Below are the code and all the weights of a small trained network. Each question names an input and a class and asks about switching units off, where a switched-off unit gives its printed mean instead of its output.

import numpy as np


def w(rows, s, z=0):
    codes = np.array(rows[::2]) - 128.0
    scale = np.full(codes.shape[1], s)
    scale[-1] = z or s
    return codes * scale


def f(y):
    return y / 2 * (1 + np.tanh(0.7978845608 * (y + 0.044715 * y**3)))


def log_softmax(a):
    a = a - a.max(-1, keepdims=True)
    return a - np.log(np.exp(a).sum(-1, keepdims=True))


def net(x, mask):
    res = np.array(x, float).reshape(1, 8) / 4 @ E
    y = f(res @ A[0][:, :-1].T + A[0][:, -1])
    res = res + np.where(mask, y, B[0][:, -1]) @ B[0][:, :-1]
    return log_softmax(res[-1] @ U[:, :-1].T + U[:, -1])


A, B = {}, {}
E = w([
[129,128,129],'x0',
[32,123,195],'x1',
[130,127,126],'x2',
[128,130,129],'x3',
[126,129,127],'x4',
[37,127,13],'x5',
[126,128,127],'x6',
[118,254,127],'x7',
],0.0047)
A[0] = w([
[127,124,124,93],'N1',
[128,128,128,128],'N2',
[176,130,93,36],'N3',
[119,238,126,57],'N4',
[117,212,133,42],'N5',
[130,2,130,37],'N6',
[85,119,73,39],'N7',
[115,123,121,3],'N8',
[129,101,119,47],'N9',
[5,120,222,53],'N10',
[118,186,132,50],'N11',
[77,122,61,35],'N12',
[130,46,123,40],'N13',
[128,126,126,113],'N14',
[130,126,121,47],'N15',
[76,122,59,40],'N16',
[118,217,129,53],'N17',
[130,5,130,44],'N18',
[127,127,127,108],'N19',
[128,128,129,135],'N20',
[191,131,223,40],'N21',
[73,123,54,39],'N22',
[200,131,73,21],'N23',
[79,119,63,24],'N24',
[145,131,150,60],'N25',
[19,122,210,38],'N26',
[189,129,221,56],'N27',
[73,123,54,42],'N28',
[130,17,128,42],'N29',
[184,133,209,40],'N30',
[142,129,136,10],'N31',
[235,138,40,24],'N32',
[128,128,128,128],'N33',
[73,123,54,36],'N34',
[191,132,220,30],'N35',
[127,130,134,10],'N36',
[128,128,128,132],'N37',
[69,127,168,35],'N38',
[217,135,58,25],'N39',
[129,60,121,49],'N40',
[128,128,128,129],'N41',
[123,125,119,70],'N42',
[119,251,125,52],'N43',
[119,222,127,59],'N44',
],0.0077,0.0037)
B[0] = w([
[142,140,127,80],'N1',
[128,128,128,128],'N2',
[185,145,94,55],'N3',
[166,107,237,147],'N4',
[174,126,203,91],'N5',
[169,124,254,143],'N6',
[129,201,129,81],'N7',
[193,186,114,6],'N8',
[166,155,146,39],'N9',
[235,103,14,185],'N10',
[169,133,175,67],'N11',
[114,213,129,102],'N12',
[169,141,203,80],'N13',
[134,133,128,106],'N14',
[164,154,121,33],'N15',
[110,214,131,110],'N16',
[166,118,208,109],'N17',
[168,124,252,145],'N18',
[136,134,127,99],'N19',
[125,126,128,139],'N20',
[87,238,118,178],'N21',
[106,221,131,120],'N22',
[203,140,76,78],'N23',
[124,214,125,88],'N24',
[147,166,119,56],'N25',
[226,117,36,141],'N26',
[83,234,117,190],'N27',
[104,220,131,123],'N28',
[168,130,236,123],'N29',
[107,224,116,145],'N30',
[181,183,115,11],'N31',
[221,119,42,152],'N32',
[128,128,128,128],'N33',
[106,222,130,118],'N34',
[94,238,118,162],'N35',
[187,175,117,8],'N36',
[126,127,128,134],'N37',
[196,141,89,56],'N38',
[208,128,61,113],'N39',
[166,144,188,71],'N40',
[128,128,128,130],'N41',
[150,149,126,54],'N42',
[170,102,254,164],'N43',
[164,113,216,123],'N44',
],0.031,0.0012)
U = w([
[81,253,122,60],'0',
[99,96,126,241],'1',
[101,100,120,255],'2',
[176,111,219,32],'3',
[88,105,110,155],'4',
[217,117,50,19],'5',
[83,99,116,56],'6',
],0.0058,0.0044)

Each question gives the input, the list of numbers given to net, and the class t.
The units are the neurons (one row each of A and B). Each row of codes is followed by its name. A weight is (code - 128) times the scale printed after its matrix; where a second scale follows, it is the last column's (A, B and U).
mask holds one flag per neuron, in row order. A switched-off neuron (its flag False) gives its mean, the last column of its row in B, instead of its output. The means were averaged over made-up inputs and are rounded, as every weight is.
A unit's drop is (log p(t) with every unit on - log p(t) with that unit switched off) / (log p(t) with every unit on - log p(t) with every unit switched off).
The circuit of an input: a set's keep is (log p(t) with only the set's units on - log p(t) with every unit switched off) / (log p(t) with every unit on - log p(t) with every unit switched off). Starting from the 12 units with the biggest drops (on a tie, the unit counted first), units are removed one at a time, each time the one whose removal leaves the highest keep (on an exact tie, the one counted first), for as long as the keep stays at least 0.8.
units of the circuit, in order: the units of the circuit, biggest drop first
most important unit: the unit with the biggest drop
top k neurons: the k neurons with the biggest drops, biggest first
drop when u is switched off: that unit's drop, to one decimal
input [2,8,3,-3,6,-5,-7,-1], class 5: units of the circuit, in order	[N10 N26]
input [-2,-4,6,5,-7,7,4,8], class 3: most important unit	N43
input [1,-8,6,-6,-7,0,-5,-4], class 5: units of the circuit, in order	[N32 N39]
input [-5,8,4,7,7,6,-2,-4], class 5: units of the circuit, in order	[N10 N26]
input [4,-8,-7,-7,7,0,0,5], class 5: units of the circuit, in order	[N32 N39]
input [-1,-8,2,-7,-6,-7,-8,6], class 5: top 2 neurons	[N32 N39]
input [-5,0,5,3,-5,-4,8,7], class 3: units of the circuit, in order	[N43 N4]
input [5,-1,5,0,-6,-2,-6,7], class 3: top 2 neurons	[N43 N4]
input [7,8,-6,6,1,-7,1,3], class 5: top 2 neurons	[N10 N26]
input [6,7,-6,-5,1,-2,-4,0], class 5: top 2 neurons	[N10 N26]
input [7,-3,-2,-4,-6,5,-6,-7], class 3: drop when N40 is switched off	0.1
input [-7,-8,4,-4,-2,-3,3,-8], class 3: drop when N18 is switched off	0.3
input [8,8,-5,0,6,-8,-8,2], class 0: drop when N35 is switched off	0.3
input [-5,-5,8,5,4,0,-1,-8], class 3: drop when N6 is switched off	0.2
